Below are the code and all the weights of a small trained network. Each question names an input and a target symbol and asks about switching units off, where a switched-off unit gives its printed mean instead of its output.

import numpy as np


def w(rows, s, z=0):
    codes = np.array(rows[::2]) - 128.0
    scale = np.full(codes.shape[1], s)
    scale[-1] = z or s
    return codes * scale


def norm(h):
    return h / np.sqrt((h * h).mean(-1, keepdims=True) + 1e-5)


def f(y):
    return np.maximum(y, 0)


def softmax(a):
    e = np.exp(a - a.max(-1, keepdims=True))
    return e / e.sum(-1, keepdims=True)


def log_softmax(a):
    a = a - a.max(-1, keepdims=True)
    return a - np.log(np.exp(a).sum(-1, keepdims=True))


def net(x, mask):
    ids = ['βγθλμξπστφ'.index(c) for c in x.split()]
    T = len(ids)
    res = E[ids] + P[:T]
    u = 0
    for l in range(2):
        r = norm(res)
        for j in range(2):
            rows = slice(2 * j, 2 * j + 2)
            q, k, v = (r @ M[l][rows].T for M in (Q, K, V))
            z = softmax(np.where(np.tri(T) > 0, q @ k.T / 2**0.5, -1e9)) @ v
            o = O[l][rows]
            res = res + np.where(mask[u + j], z, o[:, -1]) @ o[:, :-1]
        u += 2
        y = f(norm(res) @ A[l][:, :-1].T + A[l][:, -1])
        res = res + np.where(mask[u : u + 4], y, B[l][:, -1]) @ B[l][:, :-1]
        u += 4
    return log_softmax(norm(res)[-1] @ U[:, :-1].T + U[:, -1])


Q, K, V, O, A, B = {}, {}, {}, {}, {}, {}
E = w([
[143,105,88],'β',
[171,149,144],'γ',
[142,161,142],'θ',
[100,154,120],'λ',
[122,165,139],'μ',
[177,116,109],'ξ',
[100,131,97],'π',
[120,108,81],'σ',
[113,159,128],'τ',
[1,53,142],'φ',
],0.02)
P = w([
[115,111,150],'0',
[189,211,42],'1',
[179,222,49],'2',
[127,205,66],'3',
[95,83,170],'4',
[60,48,200],'5',
[128,84,168],'6',
[47,147,155],'7',
[110,245,40],'8',
[46,230,254],'9',
],0.0088)
Q[0] = w([
[88,181,45],'L0H1',
[160,225,107],'L0H1',
[131,255,16],'L0H2',
[100,96,80],'L0H2',
],0.0089)
K[0] = w([
[36,136,201],'L0H1',
[108,138,169],'L0H1',
[74,9,218],'L0H2',
[97,145,132],'L0H2',
],0.012)
V[0] = w([
[221,93,136],'L0H1',
[87,103,163],'L0H1',
[145,7,68],'L0H2',
[244,81,255],'L0H2',
],0.013)
O[0] = w([
[89,149,88,52],'L0H1',
[171,202,140,117],'L0H1',
[113,6,133,88],'L0H2',
[31,133,64,1],'L0H2',
],0.018,0.0067)
A[0] = w([
[135,120,144,79],'L0N1',
[139,126,57,208],'L0N2',
[3,132,183,202],'L0N3',
[115,95,129,2],'L0N4',
],0.019,0.0029)
B[0] = w([
[108,128,115,169],'L0N1',
[187,115,202,174],'L0N2',
[104,112,254,253],'L0N3',
[133,180,113,148],'L0N4',
],0.0085,0.0043)
Q[1] = w([
[67,239,125],'L1H1',
[119,174,169],'L1H1',
[176,241,143],'L1H2',
[56,153,2],'L1H2',
],0.0085)
K[1] = w([
[79,110,150],'L1H1',
[158,41,157],'L1H1',
[156,168,83],'L1H2',
[3,124,113],'L1H2',
],0.016)
V[1] = w([
[180,92,64],'L1H1',
[142,142,38],'L1H1',
[100,147,110],'L1H2',
[136,126,254],'L1H2',
],0.014)
O[1] = w([
[39,149,69,115],'L1H1',
[124,152,2,54],'L1H1',
[102,124,58,82],'L1H2',
[232,204,73,254],'L1H2',
],0.0079,0.0087)
A[1] = w([
[76,111,42,2],'L1N1',
[152,179,110,44],'L1N2',
[117,102,189,148],'L1N3',
[252,147,174,209],'L1N4',
],0.017,0.0055)
B[1] = w([
[85,192,254,131],'L1N1',
[195,140,47,141],'L1N2',
[86,181,106,155],'L1N3',
[18,136,219,252],'L1N4',
],0.012,0.024)
U = w([
[115,45,113,254],'β',
[3,184,79,116],'γ',
[94,218,66,170],'θ',
[220,166,158,132],'λ',
[137,230,111,104],'μ',
[25,83,110,152],'ξ',
[199,102,191,69],'π',
[135,44,190,126],'σ',
[169,193,147,105],'τ',
[120,106,194,85],'φ',
],0.02,0.007)

Each question gives the input, a string of symbols that net reads in full, and the target symbol t.
The units are the heads (2 rows each of Q, K, V and O) and the neurons (one row each of A and B). Each row of codes is followed by its name. A weight is (code - 128) times the scale printed after its matrix; where a second scale follows, it is the last column's (O, A, B and U).
mask holds one flag per unit, layer by layer, with each layer's heads first. A switched-off unit (its flag False) gives its mean, the last column of its rows in O or B, instead of its output. The means were averaged over made-up inputs and are rounded, as every weight is.
A unit's drop is (log p(t) with every unit on - log p(t) with that unit switched off) / (log p(t) with every unit on - log p(t) with every unit switched off).
The circuit of an input: a set's keep is (log p(t) with only the set's units on - log p(t) with every unit switched off) / (log p(t) with every unit on - log p(t) with every unit switched off). Starting from all 12 units, units are removed one at a time, each time the one whose removal leaves the highest keep (on an exact tie, the one counted first), for as long as the keep stays at least 0.8.
circuit, biggest first: the units of the circuit, biggest drop first
k most important neurons: the k neurons with the biggest drops, biggest first
k most important neurons of layer l: the k neurons of layer l with the biggest drops, biggest first
which heads matter: for each layer, one digit per head in row order, 1 if its drop is at least 0.15 and else 0, layers parted by /
drop when u is switched off: that unit's drop, to one decimal
input μ π γ, target μ: circuit, biggest first => (L0H2)
input ξ μ τ λ σ β β θ τ, target β: 2 most important neurons of layer 0 => (L0N3; L0N2)
input σ τ μ λ, target σ: which heads matter => 01 / 00
input σ ξ γ γ ξ θ σ σ π, target θ: which heads matter => 11 / 01
input γ λ π β γ γ ξ β, target γ: 2 most important neurons of layer 1 => (L1N3; L1N4)
input μ ξ τ μ ξ θ τ ξ θ, target θ: 2 most important neurons => (L1N4; L1N2)
input θ π σ μ, target θ: circuit, biggest first => (L0H2; L1N4)
input γ μ γ γ τ τ, target γ: which heads matter => 11 / 01
input γ ξ τ, target γ: which heads matter => 01 / 00
input β γ λ μ, target β: drop when L0H1 is switched off => 0.1
input μ β σ, target μ: drop when L0H2 is switched off => 1.3
input γ μ σ β, target γ: drop when L0H2 is switched off => 0.6
input γ π σ π, target γ: drop when L0H2 is switched off => 0.6
input γ σ γ σ γ ξ π σ θ, target ξ: circuit, biggest first => (L0H2)
